Here is a tiny trained network, its code and every weight. The questions are about switching its units off for an input and a target symbol, where a switched-off unit gives its printed mean instead of its output.

import numpy as np


def w(rows, s, z=0):
    codes = np.array(rows[::2]) - 128.0
    scale = np.full(codes.shape[1], s)
    scale[-1] = z or s
    return codes * scale


def norm(h):
    return h / np.sqrt((h * h).mean(-1, keepdims=True) + 1e-5)


def f(y):
    return y / 2 * (1 + np.tanh(0.7978845608 * (y + 0.044715 * y**3)))


def softmax(a):
    e = np.exp(a - a.max(-1, keepdims=True))
    return e / e.sum(-1, keepdims=True)


def log_softmax(a):
    a = a - a.max(-1, keepdims=True)
    return a - np.log(np.exp(a).sum(-1, keepdims=True))


def net(x, mask):
    ids = ['αγεηθλξπστφψω'.index(c) for c in x.split()]
    T = len(ids)
    res = E[ids] + P[:T]
    r = norm(res)
    for j in range(2):
        rows = slice(3 * j, 3 * j + 3)
        q, k, v = (r @ M[0][rows].T for M in (Q, K, V))
        z = softmax(np.where(np.tri(T) > 0, q @ k.T / 3**0.5, -1e9)) @ v
        o = O[0][rows]
        res = res + np.where(mask[j], z, o[:, -1]) @ o[:, :-1]
    y = f(norm(res) @ A[0][:, :-1].T + A[0][:, -1])
    res = res + np.where(mask[2:10], y, B[0][:, -1]) @ B[0][:, :-1]
    return log_softmax(norm(res)[-1] @ U[:, :-1].T + U[:, -1])


Q, K, V, O, A, B = {}, {}, {}, {}, {}, {}
E = w([
[128,97,197,126,122,121,110,111,121,191,142,170],'α',
[109,103,177,115,122,118,134,120,90,213,175,133],'γ',
[132,138,182,140,106,152,147,143,81,156,169,151],'ε',
[137,114,165,100,63,161,123,122,82,147,105,172],'η',
[139,117,160,89,147,114,94,154,138,121,194,148],'θ',
[63,107,14,170,191,254,126,226,132,120,102,125],'λ',
[138,193,129,42,150,115,97,187,75,141,150,140],'ξ',
[177,116,153,70,94,140,25,100,120,115,127,177],'π',
[185,88,105,95,150,150,180,155,91,175,134,103],'σ',
[133,82,88,130,132,122,139,124,54,100,124,126],'τ',
[118,112,131,119,128,95,178,171,150,74,117,105],'φ',
[153,90,112,168,132,128,126,140,134,83,135,113],'ψ',
[136,74,99,122,92,115,110,149,147,93,115,117],'ω',
],0.015)
P = w([
[119,155,210,71,63,60,118,48,105,199,213,34],'0',
[189,94,206,117,92,54,110,129,54,149,124,82],'1',
[167,64,185,133,159,90,109,182,63,153,96,116],'2',
[160,108,100,140,112,89,145,186,84,136,156,162],'3',
[124,125,86,112,139,153,162,175,105,124,183,189],'4',
[108,82,114,129,194,183,132,202,105,126,142,161],'5',
[98,114,126,78,191,255,142,182,146,96,127,116],'6',
],0.0087)
Q[0] = w([
[98,220,117,104,136,186,145,51,192,142,129,127],'head 0',
[161,154,41,154,67,54,163,104,149,121,168,181],'head 0',
[143,175,98,149,134,55,130,57,126,110,65,55],'head 0',
[103,81,190,122,205,222,122,157,83,179,132,129],'head 1',
[164,2,173,140,193,114,109,243,58,89,176,115],'head 1',
[87,149,176,143,170,77,103,83,196,150,91,118],'head 1',
],0.035)
K[0] = w([
[102,141,228,100,149,131,120,139,101,231,161,202],'head 0',
[184,88,199,129,141,81,113,155,53,112,54,130],'head 0',
[148,171,226,89,87,80,129,60,147,147,168,87],'head 0',
[108,192,44,88,181,190,142,150,108,102,185,158],'head 1',
[120,127,49,121,95,137,141,155,219,2,85,77],'head 1',
[147,191,173,112,66,130,173,100,95,173,153,121],'head 1',
],0.031)
V[0] = w([
[73,125,191,249,66,166,3,121,154,58,162,175],'head 0',
[198,9,68,167,176,140,144,29,173,98,180,85],'head 0',
[246,105,145,187,104,219,145,141,225,233,130,137],'head 0',
[212,229,116,175,215,150,85,77,79,102,183,110],'head 1',
[199,130,151,157,161,96,116,196,244,125,177,96],'head 1',
[58,149,227,234,137,120,235,144,98,65,149,116],'head 1',
],0.017)
O[0] = w([
[77,108,178,172,78,139,2,99,93,94,134,145,5],'head 0',
[190,16,60,169,93,101,101,75,121,115,172,48,181],'head 0',
[226,127,187,171,145,237,142,156,119,237,112,107,132],'head 0',
[222,143,138,198,210,112,121,85,71,165,140,163,98],'head 1',
[146,123,184,111,168,69,112,172,128,129,87,83,113],'head 1',
[93,93,140,184,146,53,206,170,60,105,86,232,100],'head 1',
],0.0074,0.022)
A[0] = w([
[193,201,106,107,141,127,30,135,138,92,110,174,76],'neuron 0',
[70,100,171,147,143,95,131,70,175,231,121,156,33],'neuron 1',
[31,178,26,249,153,138,93,158,161,197,18,79,34],'neuron 2',
[168,106,227,127,150,89,43,121,250,143,156,205,2],'neuron 3',
[133,152,143,127,81,170,48,37,197,167,70,221,62],'neuron 4',
[125,147,43,135,163,91,124,52,163,91,157,155,41],'neuron 5',
[162,74,152,237,144,129,121,118,170,71,119,153,91],'neuron 6',
[137,218,186,245,108,124,160,76,110,79,81,182,37],'neuron 7',
],0.019,0.0036)
B[0] = w([
[145,192,133,73,162,70,33,112,140,122,185,173,141],'neuron 0',
[48,131,101,133,141,88,129,59,93,175,176,94,143],'neuron 1',
[95,91,98,146,186,178,71,251,131,200,83,137,190],'neuron 2',
[120,50,175,158,213,200,178,148,154,56,124,135,154],'neuron 3',
[180,145,112,185,90,104,141,108,142,147,18,163,155],'neuron 4',
[141,120,79,131,111,233,128,121,74,108,158,197,254],'neuron 5',
[184,141,117,201,104,10,62,142,59,141,159,111,167],'neuron 6',
[162,164,141,179,64,186,164,185,164,96,156,97,151],'neuron 7',
],0.017,0.0077)
U = w([
[69,59,153,193,151,143,175,31,146,147,94,114,40],'α',
[38,136,120,103,151,101,133,60,86,207,189,99,2],'γ',
[97,186,214,174,50,175,171,159,119,130,209,114,157],'ε',
[138,179,149,124,35,140,148,109,144,160,8,183,129],'η',
[136,86,211,107,220,138,114,126,161,43,188,148,60],'θ',
[74,100,107,151,159,169,73,209,115,207,93,143,87],'λ',
[110,254,122,50,174,89,77,146,124,127,154,163,174],'ξ',
[198,149,143,101,129,137,30,65,208,108,71,170,129],'π',
[223,134,96,88,182,145,173,142,164,199,107,84,192],'σ',
[128,104,36,111,124,197,113,85,53,79,151,175,180],'τ',
[77,91,99,81,130,42,219,189,120,82,82,170,51],'φ',
[169,77,118,198,123,53,78,147,66,125,165,105,192],'ψ',
[94,67,103,90,50,114,70,133,195,78,124,44,136],'ω',
],0.0063,0.0019)

Each question gives the input, a string of symbols that net reads in full, and the target symbol t.
The units are the heads (3 rows each of Q, K, V and O) and the neurons (one row each of A and B). Each row of codes is followed by its name. A weight is (code - 128) times the scale printed after its matrix; where a second scale follows, it is the last column's (O, A, B and U).
mask holds one flag per unit, heads first, then neurons. A switched-off unit (its flag False) gives its mean, the last column of its rows in O or B, instead of its output. The means were averaged over made-up inputs and are rounded, as every weight is.
A unit's drop is (log p(t) with every unit on - log p(t) with that unit switched off) / (log p(t) with every unit on - log p(t) with every unit switched off).
The circuit of an input: a set's keep is (log p(t) with only the set's units on - log p(t) with every unit switched off) / (log p(t) with every unit on - log p(t) with every unit switched off). Starting from all 10 units, units are removed one at a time, each time the one whose removal leaves the highest keep (on an exact tie, the one counted first), for as long as the keep stays at least 0.8.
units of the circuit, in order: the units of the circuit, biggest drop first
most important unit: the unit with the biggest drop
k most important neurons: the k neurons with the biggest drops, biggest first
heads that matter: for each layer, one digit per head in row order, 1 if its drop is at least 0.15 and else 0, layers parted by /
input ξ τ π ω σ, target ω: units of the circuit, in order => (head 1; head 0)
input ε σ σ α ε α γ, target ε: most important neuron => (neuron 7)
input σ λ π, target π: units of the circuit, in order => (head 0; neuron 4; neuron 0)
input ε η θ ε ω σ π, target ω: heads that matter => 01
input θ π σ π ε ψ η, target ψ: units of the circuit, in order => (head 0; neuron 6)
input α φ ε, target φ: heads that matter => 01
input σ σ η π η ε, target π: heads that matter => 11
input λ π σ ξ α, target α: heads that matter => 10
input σ θ τ τ τ γ α, target τ: units of the circuit, in order => (neuron 5; head 0)
input γ σ σ η τ θ, target τ: units of the circuit, in order => (neuron 5; head 0)
input α ε θ, target θ: units of the circuit, in order => (neuron 3; head 0)
input ε ξ σ ε ε τ ε, target τ: units of the circuit, in order => (head 0; neuron 5)
input ψ ε ξ, target ψ: heads that matter => 11
input σ σ ψ φ ε, target ψ: most important neuron => (neuron 6)
input η γ τ ε λ ξ, target ξ: units of the circuit, in order => (head 0; neuron 0)
input σ ξ α σ τ σ σ, target τ: units of the circuit, in order => (neuron 5; head 0)
input θ θ θ ω ψ, target ω: heads that matter => 01
input γ θ τ ε θ, target τ: units of the circuit, in order => (head 0; neuron 5)
input ω ξ τ λ ε ψ, target ψ: 2 most important neurons => (neuron 6; neuron 5)
input σ φ σ α σ φ, target φ: most important unit => head 1
input λ α ε θ ε σ η, target η: heads that matter => 10
